Below is a small trained network, with its code and all its weights. Each question gives an input and a target symbol and asks what happens when units are switched off, that is, made to give their printed mean instead of their output.

import numpy as np


def w(rows, s, z=0):
    codes = np.array(rows[::2]) - 128.0
    scale = np.full(codes.shape[1], s)
    scale[-1] = z or s
    return codes * scale


def f(y):
    return y / 2 * (1 + np.tanh(0.7978845608 * (y + 0.044715 * y**3)))


def softmax(a):
    e = np.exp(a - a.max(-1, keepdims=True))
    return e / e.sum(-1, keepdims=True)


def log_softmax(a):
    a = a - a.max(-1, keepdims=True)
    return a - np.log(np.exp(a).sum(-1, keepdims=True))


def net(x, mask):
    ids = ['βδζηθλω'.index(c) for c in x.split()]
    T = len(ids)
    res = E[ids] + P[:T]
    u = 0
    for l in range(2):
        r = res
        for j in range(3):
            rows = slice(3 * j, 3 * j + 3)
            q, k, v = (r @ M[l][rows].T for M in (Q, K, V))
            z = softmax(np.where(np.tri(T) > 0, q @ k.T / 3**0.5, -1e9)) @ v
            o = O[l][rows]
            res = res + np.where(mask[u + j], z, o[:, -1]) @ o[:, :-1]
        u += 3
        y = f(res @ A[l][:, :-1].T + A[l][:, -1])
        res = res + np.where(mask[u : u + 12], y, B[l][:, -1]) @ B[l][:, :-1]
        u += 12
    return log_softmax(res[-1] @ U[:, :-1].T + U[:, -1])


Q, K, V, O, A, B = {}, {}, {}, {}, {}, {}
E = w([
[102,156,145,185,103,80,108,101,104,77],'β',
[158,155,72,125,54,182,141,141,7,128],'δ',
[117,203,131,138,196,115,139,63,135,161],'ζ',
[61,132,164,176,86,63,136,224,124,184],'η',
[63,88,152,80,95,174,99,66,15,196],'θ',
[115,201,195,132,87,157,126,167,191,89],'λ',
[204,90,79,108,77,203,30,155,182,135],'ω',
],0.012)
P = w([
[184,77,156,137,198,175,178,122,117,102],'0',
[165,130,134,44,168,8,95,104,101,145],'1',
[115,159,102,163,149,142,19,95,74,139],'2',
[176,140,149,231,168,254,68,151,59,98],'3',
[103,59,44,168,49,171,204,128,153,169],'4',
[95,133,78,78,49,83,144,161,200,181],'5',
[133,166,165,139,74,134,33,128,130,125],'6',
],0.0089)
Q[0] = w([
[162,112,98,111,119,203,140,146,92,117],'L0H1',
[159,138,99,89,124,204,84,115,105,138],'L0H1',
[152,115,107,98,97,223,125,185,135,89],'L0H1',
[7,246,161,158,110,60,140,91,91,167],'L0H2',
[174,113,254,119,188,125,3,207,188,104],'L0H2',
[72,213,140,236,115,192,43,149,76,170],'L0H2',
[107,189,226,184,27,149,29,138,134,166],'L0H3',
[105,136,8,62,78,43,75,117,111,167],'L0H3',
[168,12,112,124,106,134,207,151,154,55],'L0H3',
],0.0081)
K[0] = w([
[133,128,174,146,161,169,115,118,92,117],'L0H1',
[154,126,142,153,174,181,93,126,121,128],'L0H1',
[164,93,154,177,149,126,119,144,78,95],'L0H1',
[64,223,166,147,181,99,91,118,58,115],'L0H2',
[121,121,222,124,103,120,58,224,200,148],'L0H2',
[137,178,169,244,113,185,108,128,76,139],'L0H2',
[187,166,124,164,177,127,89,171,86,136],'L0H3',
[68,159,111,101,130,77,45,109,125,112],'L0H3',
[156,61,144,100,126,106,173,107,133,83],'L0H3',
],0.011)
V[0] = w([
[187,131,178,150,154,148,146,168,70,127],'L0H1',
[153,106,141,152,94,108,159,95,142,144],'L0H1',
[145,91,183,173,182,165,131,127,98,146],'L0H1',
[138,99,96,99,89,131,140,214,201,171],'L0H2',
[38,185,60,108,129,150,160,108,84,70],'L0H2',
[148,157,130,113,119,140,126,95,124,84],'L0H2',
[142,86,115,162,207,107,134,95,103,108],'L0H3',
[71,146,175,3,139,110,146,159,113,84],'L0H3',
[84,88,146,133,97,96,46,53,152,103],'L0H3',
],0.0051)
O[0] = w([
[50,118,90,108,171,203,155,107,20,48,177],'L0H1',
[144,155,93,101,110,114,118,116,122,124,116],'L0H1',
[88,121,74,95,158,194,69,100,10,68,173],'L0H1',
[11,180,165,68,157,88,167,155,48,181,4],'L0H2',
[189,120,192,231,47,143,89,57,107,149,142],'L0H2',
[174,150,116,115,86,135,127,94,143,98,157],'L0H2',
[201,107,113,153,158,66,126,125,68,149,157],'L0H3',
[86,99,255,102,122,138,160,73,122,150,58],'L0H3',
[153,36,190,113,116,56,16,134,199,120,171],'L0H3',
],0.0039,0.0032)
A[0] = w([
[42,193,76,147,98,123,212,83,241,179,76],'L0N1',
[85,128,124,153,123,119,137,254,95,240,107],'L0N2',
[129,189,202,141,202,153,136,103,150,96,67],'L0N3',
[98,96,63,117,124,187,211,120,119,154,128],'L0N4',
[96,197,166,169,82,86,122,162,170,144,92],'L0N5',
[148,238,110,149,214,99,105,32,186,75,144],'L0N6',
[107,164,184,121,132,155,168,106,172,85,64],'L0N7',
[103,75,140,119,174,113,231,191,110,152,2],'L0N8',
[71,114,170,110,145,180,118,121,75,211,117],'L0N9',
[138,161,227,95,162,171,225,113,107,112,95],'L0N10',
[213,121,85,77,80,176,102,203,106,143,221],'L0N11',
[194,67,107,174,126,127,177,178,195,145,120],'L0N12',
],0.007,0.0042)
B[0] = w([
[214,44,50,123,59,143,129,206,123,52,147],'L0N1',
[62,200,146,172,151,171,95,80,176,34,150],'L0N2',
[189,187,212,115,138,137,139,139,92,118,132],'L0N3',
[129,173,222,102,177,126,130,100,26,84,153],'L0N4',
[151,223,140,72,142,133,152,193,200,128,161],'L0N5',
[163,169,207,198,183,87,80,155,96,157,210],'L0N6',
[104,155,214,132,59,127,153,158,167,152,112],'L0N7',
[65,37,47,209,148,96,143,68,107,148,112],'L0N8',
[128,24,133,161,155,141,102,78,143,121,158],'L0N9',
[153,134,253,131,167,140,157,126,102,138,120],'L0N10',
[47,143,150,52,168,171,117,59,42,134,254],'L0N11',
[123,113,79,51,128,253,182,110,103,97,133],'L0N12',
],0.0057,0.0051)
Q[1] = w([
[112,95,130,162,186,185,192,103,87,75],'L1H1',
[150,86,27,104,66,158,152,110,134,152],'L1H1',
[91,140,157,111,148,166,49,104,80,103],'L1H1',
[102,87,129,139,168,203,132,70,52,111],'L1H2',
[62,142,155,117,136,194,33,82,43,91],'L1H2',
[157,67,47,145,95,180,210,114,129,105],'L1H2',
[124,76,81,126,116,228,138,124,70,61],'L1H3',
[63,199,216,114,129,101,1,127,86,159],'L1H3',
[175,127,54,131,70,33,183,194,214,192],'L1H3',
],0.014)
K[1] = w([
[134,97,152,77,141,72,234,141,128,116],'L1H1',
[117,132,110,60,76,58,84,133,98,230],'L1H1',
[137,82,90,114,168,181,167,82,71,97],'L1H1',
[128,91,140,85,154,92,216,148,143,87],'L1H2',
[164,63,144,126,218,140,210,132,111,48],'L1H2',
[138,127,115,65,105,10,139,121,110,197],'L1H2',
[150,87,156,66,183,44,205,108,121,125],'L1H3',
[145,97,156,186,210,221,126,128,134,17],'L1H3',
[107,187,132,145,67,129,23,87,130,223],'L1H3',
],0.012)
V[1] = w([
[186,181,230,84,82,187,160,98,135,169],'L1H1',
[140,94,169,66,11,138,118,149,117,76],'L1H1',
[190,172,131,129,182,163,98,111,164,235],'L1H1',
[202,254,39,119,108,132,166,207,71,92],'L1H2',
[163,198,200,122,186,93,137,88,88,163],'L1H2',
[42,118,87,159,109,163,204,66,42,147],'L1H2',
[56,121,164,207,82,106,193,170,118,109],'L1H3',
[58,221,190,124,99,139,175,190,165,123],'L1H3',
[58,144,122,31,146,189,143,175,182,178],'L1H3',
],0.0083)
O[1] = w([
[219,171,88,120,104,159,144,95,166,143,171],'L1H1',
[193,89,131,95,118,149,60,135,204,84,116],'L1H1',
[107,156,132,154,48,139,184,76,133,151,140],'L1H1',
[136,107,11,127,150,85,173,159,82,83,113],'L1H2',
[147,150,165,175,163,95,174,156,136,108,255],'L1H2',
[156,96,107,136,147,199,203,123,162,167,218],'L1H2',
[141,59,165,100,109,139,139,172,111,121,67],'L1H3',
[142,122,133,130,97,101,110,210,96,135,43],'L1H3',
[128,189,103,115,100,123,111,148,111,203,41],'L1H3',
],0.012,0.0077)
A[1] = w([
[102,1,130,47,129,147,90,84,79,95,109],'L1N1',
[120,70,52,4,109,185,59,93,57,221,69],'L1N2',
[143,140,20,123,87,81,130,153,117,101,58],'L1N3',
[156,79,223,111,177,131,155,161,100,57,196],'L1N4',
[125,99,69,105,103,123,124,135,179,141,2],'L1N5',
[110,78,56,40,141,126,20,84,117,86,148],'L1N6',
[70,98,115,73,172,196,119,63,138,193,46],'L1N7',
[153,149,94,172,106,172,191,23,227,136,131],'L1N8',
[145,198,167,108,225,133,115,113,81,167,161],'L1N9',
[107,129,56,42,113,119,39,109,20,174,42],'L1N10',
[95,88,43,171,59,106,122,117,173,115,126],'L1N11',
[132,141,132,131,217,75,77,174,140,65,129],'L1N12',
],0.0061,0.0078)
B[1] = w([
[168,235,99,73,105,174,124,107,104,209,162],'L1N1',
[164,123,164,254,88,41,249,106,134,77,158],'L1N2',
[217,125,210,102,89,226,128,133,138,159,134],'L1N3',
[81,116,51,158,72,103,69,122,162,142,208],'L1N4',
[126,130,135,154,143,118,161,104,137,133,125],'L1N5',
[83,189,170,102,171,99,170,129,46,199,155],'L1N6',
[163,134,180,175,96,62,133,141,149,98,181],'L1N7',
[101,93,165,76,223,122,107,171,66,131,254],'L1N8',
[103,102,93,106,51,107,107,146,132,81,182],'L1N9',
[74,87,156,162,164,112,165,166,102,56,143],'L1N10',
[161,137,98,114,175,148,164,136,130,168,138],'L1N11',
[138,101,134,138,77,153,145,86,155,118,159],'L1N12',
],0.0079,0.018)
U = w([
[64,201,21,55,130,139,72,82,144,184,232],'β',
[135,48,42,97,175,139,162,186,168,142,106],'δ',
[77,63,29,159,92,116,101,76,243,46,153],'ζ',
[180,136,94,146,55,152,157,146,209,170,187],'η',
[112,88,187,88,157,132,84,131,148,92,43],'θ',
[58,42,105,98,114,98,74,254,82,152,160],'λ',
[83,141,131,143,134,74,186,145,110,101,4],'ω',
],0.0042,0.0038)

Each question gives the input, a string of symbols that net reads in full, and the target symbol t.
The units are the heads (3 rows each of Q, K, V and O) and the neurons (one row each of A and B). Each row of codes is followed by its name. A weight is (code - 128) times the scale printed after its matrix; where a second scale follows, it is the last column's (O, A, B and U).
mask holds one flag per unit, layer by layer, with each layer's heads first. A switched-off unit (its flag False) gives its mean, the last column of its rows in O or B, instead of its output. The means were averaged over made-up inputs and are rounded, as every weight is.
A unit's drop is (log p(t) with every unit on - log p(t) with that unit switched off) / (log p(t) with every unit on - log p(t) with every unit switched off).
The circuit of an input: a set's keep is (log p(t) with only the set's units on - log p(t) with every unit switched off) / (log p(t) with every unit on - log p(t) with every unit switched off). Starting from the 12 units with the biggest drops (on a tie, the unit counted first), units are removed one at a time, each time the one whose removal leaves the highest keep (on an exact tie, the one counted first), for as long as the keep stays at least 0.8.
circuit, biggest first: the units of the circuit, biggest drop first
unit that matters most: the unit with the biggest drop
top k neurons: the k neurons with the biggest drops, biggest first
top k neurons in layer l: the k neurons of layer l with the biggest drops, biggest first
heads that matter: for each layer, one digit per head in row order, 1 if its drop is at least 0.15 and else 0, layers parted by /
input λ η δ η, target η: circuit, biggest first => (L1H1; L1H3; L1N8)
input β β ω η θ ζ δ, target β: unit that matters most => L1N1
input θ β ω ω β ζ, target β: circuit, biggest first => (L1H3; L1H2)
input ω β θ β, target β: circuit, biggest first => (L1H3; L1H2)
input η ζ θ ζ, target λ: circuit, biggest first => (L1H3; L0N2; L0H2)
input ω η β β ζ β, target ζ: heads that matter => 000 / 011
input ω θ θ, target ω: heads that matter => 000 / 011
input ω ω λ η ζ, target β: circuit, biggest first => (L1H3; L1H2; L1N2)
input β ζ θ, target β: top 2 neurons => (L1N1; L1N6)
input ζ δ ω θ β β δ, target ζ: heads that matter => 000 / 010
input δ θ β, target δ: heads that matter => 000 / 010
input ω η λ, target β: heads that matter => 000 / 001
input η β ω ω ζ ω ω, target η: top 3 neurons => (L0N8; L1N8; L1N2)
input η β η, target λ: heads that matter => 010 / 101
input ω λ β η δ, target ω: top 2 neurons => (L0N4; L1N2)
input δ θ ω η β θ θ, target δ: unit that matters most => L1H2
input β θ η, target ζ: heads that matter => 000 / 001
input δ λ λ ζ λ ζ, target η: top 3 neurons => (L0N1; L1N8; L1N3)
input θ β ζ λ ω ω, target θ: top 2 neurons => (L1N8; L0N9)
input λ δ ω, target λ: unit that matters most => L1H3
input ζ ζ β ω, target ζ: top 2 neurons => (L0N11; L0N6)
input β λ ω β, target ζ: top 2 neurons in layer 1 => (L1N8; L1N4)
input β ζ η λ θ β, target λ: heads that matter => 000 / 101
input ω η λ η β δ, target ω: top 2 neurons => (L1N2; L1N10)
input β ω δ η η θ, target β: heads that matter => 000 / 011
input ζ η λ η, target ω: heads that matter => 000 / 110
input β ω β ω λ ζ, target ζ: top 3 neurons => (L0N1; L0N6; L1N8)
input ζ δ η ω δ, target ζ: heads that matter => 000 / 110
input ζ β θ ω θ β, target θ: unit that matters most => L1H2
